Here is a tiny trained network, its code and every weight. The questions are about switching its units off for an input and a class, where a switched-off unit gives its printed mean instead of its output.

import numpy as np


def w(rows, s, z=0):
    codes = np.array(rows[::2]) - 128.0
    scale = np.full(codes.shape[1], s)
    scale[-1] = z or s
    return codes * scale


def norm(h):
    return h / np.sqrt((h * h).mean(-1, keepdims=True) + 1e-5)


def f(y):
    return np.maximum(y, 0)


def log_softmax(a):
    a = a - a.max(-1, keepdims=True)
    return a - np.log(np.exp(a).sum(-1, keepdims=True))


def net(x, mask):
    res = np.array(x, float).reshape(1, 8) / 4 @ E
    u = 0
    for l in range(4):
        y = f(norm(res) @ A[l][:, :-1].T + A[l][:, -1])
        res = res + np.where(mask[u : u + 3], y, B[l][:, -1]) @ B[l][:, :-1]
        u += 3
    return log_softmax(norm(res)[-1] @ U[:, :-1].T + U[:, -1])


A, B = {}, {}
E = w([
[154,44,169,103,32,133,198,152,243,26,78],'x0',
[125,118,121,121,127,126,130,121,127,127,130],'x1',
[134,139,137,122,137,128,127,129,132,123,129],'x2',
[58,203,51,187,125,153,71,96,235,29,161],'x3',
[131,137,74,97,125,89,163,141,208,229,96],'x4',
[156,155,132,109,144,111,125,143,123,106,126],'x5',
[39,142,144,115,110,144,160,142,81,79,106],'x6',
[168,97,87,184,253,174,181,179,138,93,77],'x7',
],0.0067)
A[0] = w([
[83,169,86,120,135,10,170,156,238,247,28,41],'0.n1',
[177,66,175,167,133,157,100,107,134,107,234,147],'0.n2',
[3,164,124,91,114,124,204,187,75,89,95,1],'0.n3',
],0.0064,0.0041)
B[0] = w([
[105,99,174,115,177,97,97,97,107,51,124,254],'0.n1',
[140,96,162,120,179,80,99,96,153,102,113,201],'0.n2',
[145,66,145,47,209,160,63,134,141,132,254,178],'0.n3',
],0.015,0.0046)
A[1] = w([
[133,83,201,98,120,103,184,169,52,158,80,10],'1.n1',
[96,106,104,184,206,186,255,158,148,119,98,6],'1.n2',
[154,82,143,35,106,114,178,154,78,147,96,74],'1.n3',
],0.0066,0.0027)
B[1] = w([
[65,132,72,195,86,70,172,71,115,109,255,254],'1.n1',
[157,179,65,78,157,206,151,61,80,119,59,202],'1.n2',
[142,168,151,216,120,123,150,163,171,135,127,251],'1.n3',
],0.0091,0.0034)
A[2] = w([
[82,158,159,70,2,79,71,97,129,167,141,3],'2.n1',
[106,134,49,136,128,123,43,147,119,148,148,132],'2.n2',
[59,231,51,158,130,110,130,110,174,37,113,63],'2.n3',
],0.007,0.0031)
B[2] = w([
[249,103,8,120,203,225,143,80,57,63,35,217],'2.n1',
[91,195,171,107,137,145,165,192,255,192,164,208],'2.n2',
[143,119,113,178,50,89,167,137,71,109,177,254],'2.n3',
],0.0098,0.0047)
A[3] = w([
[112,143,109,146,59,155,138,169,196,66,121,73],'3.n1',
[151,35,230,100,1,191,192,203,201,69,8,73],'3.n2',
[192,114,208,150,129,159,236,127,68,214,140,2],'3.n3',
],0.0062,0.0025)
B[3] = w([
[79,115,160,151,94,61,140,142,105,248,144,230],'3.n1',
[86,175,126,84,133,142,50,168,99,200,111,252],'3.n2',
[99,146,140,133,57,168,180,143,165,135,123,241],'3.n3',
],0.015,0.0026)
U = w([
[102,150,132,202,83,68,189,127,125,142,173,103],'0',
[90,103,207,135,215,71,86,97,60,61,92,43],'1',
[110,196,118,112,170,136,81,180,88,228,117,146],'2',
[201,52,141,72,211,134,106,139,199,145,200,179],'3',
[190,142,1,112,144,211,153,84,71,57,21,1],'4',
],0.01,0.0021)

Each question gives the input, the list of numbers given to net, and the class t.
The units are the neurons (one row each of A and B). Each row of codes is followed by its name. A weight is (code - 128) times the scale printed after its matrix; where a second scale follows, it is the last column's (A, B and U).
mask holds one flag per neuron, layer by layer. A switched-off neuron (its flag False) gives its mean, the last column of its row in B, instead of its output. The means were averaged over made-up inputs and are rounded, as every weight is.
A unit's drop is (log p(t) with every unit on - log p(t) with that unit switched off) / (log p(t) with every unit on - log p(t) with every unit switched off).
The circuit of an input: a set's keep is (log p(t) with only the set's units on - log p(t) with every unit switched off) / (log p(t) with every unit on - log p(t) with every unit switched off). Starting from all 12 units, units are removed one at a time, each time the one whose removal leaves the highest keep (on an exact tie, the one counted first), for as long as the keep stays at least 0.8.
units of the circuit, in order: the units of the circuit, biggest drop first
most important unit: the unit with the biggest drop
top k neurons: the k neurons with the biggest drops, biggest first
top k neurons in layer l: the k neurons of layer l with the biggest drops, biggest first
input [8,6,-8,-5,1,-1,2,5], class 2: units of the circuit, in order => 3.n2
input [-4,6,-6,2,-6,3,1,8], class 4: top 2 neurons in layer 0 => 0.n1, 0.n3
input [1,-8,7,-8,5,-5,-4,-7], class 0: top 3 neurons => 1.n3, 1.n1, 3.n3
input [-7,8,4,-7,1,1,4,7], class 0: units of the circuit, in order => 1.n1, 3.n3
input [-2,5,8,-1,-5,7,3,6], class 4: units of the circuit, in order => 0.n1, 1.n2
input [6,6,1,-7,-3,5,8,3], class 3: top 4 neurons => 0.n3, 1.n1, 2.n3, 3.n1
input [-6,4,3,3,6,-7,-4,7], class 4: top 3 neurons => 1.n2, 0.n3, 3.n1
input [3,-4,3,-5,-2,-8,-5,-2], class 0: top 2 neurons => 1.n1, 0.n1
input [3,1,-8,-3,-2,-6,1,2], class 0: top 4 neurons => 1.n1, 0.n1, 2.n1, 1.n3
input [6,6,1,-6,7,-7,6,7], class 1: top 2 neurons => 0.n1, 1.n1
input [-1,2,-1,-7,-5,5,-6,8], class 4: units of the circuit, in order => 0.n3, 1.n2
input [2,-5,2,-3,-5,-7,6,3], class 3: top 2 neurons => 0.n3, 0.n1
input [2,5,4,5,2,8,-4,7], class 4: top 3 neurons => 1.n2, 1.n1, 2.n2
input [5,-3,6,-2,-5,-8,-7,-8], class 4: units of the circuit, in order => 2.n1
input [1,4,6,-8,-4,8,7,-2], class 0: top 4 neurons => 0.n1, 1.n3, 1.n1, 3.n3
input [-1,-4,3,-1,8,0,-5,8], class 1: top 2 neurons => 0.n1, 2.n1
input [-4,-2,-4,-1,-6,-3,-8,-8], class 3: top 2 neurons in layer 0 => 0.n2, 0.n1
input [-4,8,4,-4,3,8,4,0], class 0: top 4 neurons => 0.n2, 1.n1, 1.n3, 3.n2
input [6,-6,-6,5,2,3,-4,-2], class 2: units of the circuit, in order => 3.n2, 1.n1
input [1,-8,2,7,-2,5,1,6], class 0: most important unit => 2.n3
input [1,0,6,-7,8,0,-5,-8], class 1: top 4 neurons => 0.n1, 2.n2, 1.n2, 2.n3
input [-4,0,-1,-2,4,4,-6,-7], class 4: top 3 neurons => 2.n1, 0.n3, 0.n2
input [7,-2,-5,5,5,4,5,-2], class 2: top 4 neurons => 3.n2, 1.n1, 3.n1, 0.n2
input [4,3,8,7,8,-5,8,7], class 1: top 2 neurons in layer 3 => 3.n1, 3.n3
input [6,6,-4,-4,-5,-1,8,-8], class 3: top 2 neurons in layer 1 => 1.n2, 1.n1
input [4,4,-5,8,-3,-2,-2,8], class 0: top 2 neurons in layer 2 => 2.n3, 2.n1
input [0,2,-4,-5,0,-6,-1,-8], class 4: most important unit => 2.n1
